Below are the code and all the weights of a small trained network. Each question names an input and a target symbol and asks about switching units off, where a switched-off unit gives its printed mean instead of its output.

import numpy as np


def w(rows, s, z=0):
    codes = np.array(rows[::2]) - 128.0
    scale = np.full(codes.shape[1], s)
    scale[-1] = z or s
    return codes * scale


def f(y):
    return np.maximum(y, 0)


def softmax(a):
    e = np.exp(a - a.max(-1, keepdims=True))
    return e / e.sum(-1, keepdims=True)


def log_softmax(a):
    a = a - a.max(-1, keepdims=True)
    return a - np.log(np.exp(a).sum(-1, keepdims=True))


def net(x, mask):
    ids = ['αβδεζηθλμξπστφψω'.index(c) for c in x.split()]
    T = len(ids)
    res = E[ids] + P[:T]
    u = 0
    for l in range(2):
        q, k, v = (res @ M[l].T for M in (Q, K, V))
        z = softmax(np.where(np.tri(T) > 0, q @ k.T / 2**0.5, -1e9)) @ v
        res = res + np.where(mask[u], z, O[l][:, -1]) @ O[l][:, :-1]
        u += 1
        y = f(res @ A[l][:, :-1].T + A[l][:, -1])
        res = res + np.where(mask[u : u + 8], y, B[l][:, -1]) @ B[l][:, :-1]
        u += 8
    return log_softmax(res[-1] @ U[:, :-1].T + U[:, -1])


Q, K, V, O, A, B = {}, {}, {}, {}, {}, {}
E = w([
[87,204,124,246],'α',
[188,173,198,33],'β',
[242,18,110,139],'δ',
[28,162,206,67],'ε',
[199,79,194,36],'ζ',
[64,44,150,58],'η',
[107,107,163,118],'θ',
[106,79,97,179],'λ',
[156,176,114,119],'μ',
[93,204,152,59],'ξ',
[125,161,136,164],'π',
[239,17,60,113],'σ',
[144,29,154,88],'τ',
[176,218,182,87],'φ',
[169,197,3,121],'ψ',
[59,57,169,227],'ω',
],0.011)
P = w([
[131,121,33,253],'0',
[106,122,13,153],'1',
[138,150,13,152],'2',
[132,135,29,109],'3',
[136,129,21,119],'4',
[220,157,147,204],'5',
],0.0021)
Q[0] = w([
[178,101,118,167],'0.h1',
[38,130,109,2],'0.h1',
],0.0093)
K[0] = w([
[249,99,49,185],'0.h1',
[63,148,113,49],'0.h1',
],0.011)
V[0] = w([
[2,135,138,95],'0.h1',
[158,84,148,188],'0.h1',
],0.0096)
O[0] = w([
[145,156,241,254,88],'0.h1',
[69,72,63,102,252],'0.h1',
],0.0074,0.00034)
A[0] = w([
[101,71,135,119,252],'0.n1',
[173,196,91,159,199],'0.n2',
[168,99,171,98,252],'0.n3',
[177,142,105,108,147],'0.n4',
[105,121,65,103,171],'0.n5',
[144,140,45,7,146],'0.n6',
[87,120,109,116,223],'0.n7',
[109,186,176,94,107],'0.n8',
],0.012,0.0037)
B[0] = w([
[167,122,208,255,214],'0.n1',
[98,169,37,128,172],'0.n2',
[182,190,114,163,216],'0.n3',
[111,150,83,31,169],'0.n4',
[178,37,95,120,193],'0.n5',
[171,114,118,70,255],'0.n6',
[162,98,130,188,179],'0.n7',
[115,156,188,63,172],'0.n8',
],0.0068,0.0078)
Q[1] = w([
[156,126,146,253],'1.h1',
[190,150,74,187],'1.h1',
],0.0072)
K[1] = w([
[121,151,195,167],'1.h1',
[130,255,126,178],'1.h1',
],0.0073)
V[1] = w([
[78,151,190,50],'1.h1',
[236,73,255,121],'1.h1',
],0.0046)
O[1] = w([
[119,248,193,79,72],'1.h1',
[168,158,253,174,254],'1.h1',
],0.0055,0.0034)
A[1] = w([
[210,45,180,107,197],'1.n1',
[183,89,105,184,3],'1.n2',
[65,177,183,215,192],'1.n3',
[193,160,237,212,225],'1.n4',
[143,2,69,176,14],'1.n5',
[93,111,191,106,106],'1.n6',
[14,108,161,214,93],'1.n7',
[163,112,42,171,196],'1.n8',
],0.0068,0.0037)
B[1] = w([
[160,181,177,192,232],'1.n1',
[131,153,183,3,163],'1.n2',
[74,167,98,70,192],'1.n3',
[81,152,112,149,252],'1.n4',
[144,75,188,54,195],'1.n5',
[81,109,127,141,145],'1.n6',
[43,110,109,31,161],'1.n7',
[138,56,136,193,196],'1.n8',
],0.0065,0.011)
U = w([
[93,137,37,249,114],'α',
[208,221,156,54,41],'β',
[217,119,141,90,99],'δ',
[57,117,205,60,63],'ε',
[220,204,115,122,79],'ζ',
[109,129,134,210,116],'η',
[130,165,130,243,183],'θ',
[168,66,156,250,110],'λ',
[169,141,30,134,253],'μ',
[119,253,136,189,165],'ξ',
[143,133,46,150,175],'π',
[173,86,158,67,85],'σ',
[218,157,191,208,170],'τ',
[185,213,109,25,77],'φ',
[108,101,13,138,93],'ψ',
[53,40,140,112,126],'ω',
],0.0072,0.0058)

Each question gives the input, a string of symbols that net reads in full, and the target symbol t.
The units are the heads (2 rows each of Q, K, V and O) and the neurons (one row each of A and B). Each row of codes is followed by its name. A weight is (code - 128) times the scale printed after its matrix; where a second scale follows, it is the last column's (O, A, B and U).
mask holds one flag per unit, layer by layer, with each layer's heads first. A switched-off unit (its flag False) gives its mean, the last column of its rows in O or B, instead of its output. The means were averaged over made-up inputs and are rounded, as every weight is.
A unit's drop is (log p(t) with every unit on - log p(t) with that unit switched off) / (log p(t) with every unit on - log p(t) with every unit switched off).
The circuit of an input: a set's keep is (log p(t) with only the set's units on - log p(t) with every unit switched off) / (log p(t) with every unit on - log p(t) with every unit switched off). Starting from the 12 units with the biggest drops (on a tie, the unit counted first), units are removed one at a time, each time the one whose removal leaves the highest keep (on an exact tie, the one counted first), for as long as the keep stays at least 0.8.
units of the circuit, in order: the units of the circuit, biggest drop first
unit that matters most: the unit with the biggest drop
k most important neurons: the k neurons with the biggest drops, biggest first
top k neurons in layer l: the k neurons of layer l with the biggest drops, biggest first
drop when u is switched off: that unit's drop, to one decimal
input δ ε δ, target σ: units of the circuit, in order -> 0.h1; 1.n5; 0.n5
input δ ξ η σ, target σ: 2 most important neurons -> 1.n5; 0.n5
input τ τ ζ ω, target ω: 3 most important neurons -> 1.n7; 0.n6; 0.n3
input ξ ε α φ, target ξ: 2 most important neurons -> 0.n6; 1.n5
input β δ ξ π τ ε, target ξ: 2 most important neurons -> 1.n5; 1.n4
input τ τ μ φ, target φ: unit that matters most -> 0.n1
input λ β δ, target σ: 2 most important neurons -> 1.n5; 0.n5
input μ ω τ, target τ: 2 most important neurons -> 0.n1; 1.n1
input ε τ β, target ξ: top 2 neurons in layer 1 -> 1.n5; 1.n4
input σ β ω, target ω: top 2 neurons in layer 1 -> 1.n7; 1.n5
input β τ σ, target δ: top 2 neurons in layer 0 -> 0.n6; 0.n5
input μ π β, target φ: top 2 neurons in layer 1 -> 1.n8; 1.n1
input η μ ω ε θ, target ξ: top 2 neurons in layer 0 -> 0.n5; 0.n6
input ε η ε τ, target ξ: most important neuron -> 1.n4
input δ η ε σ, target δ: drop when 0.n6 is switched off -> 0.2
input β β α, target α: drop when 0.n1 is switched off -> -0.1
input σ σ β δ, target δ: drop when 0.n6 is switched off -> 0.2
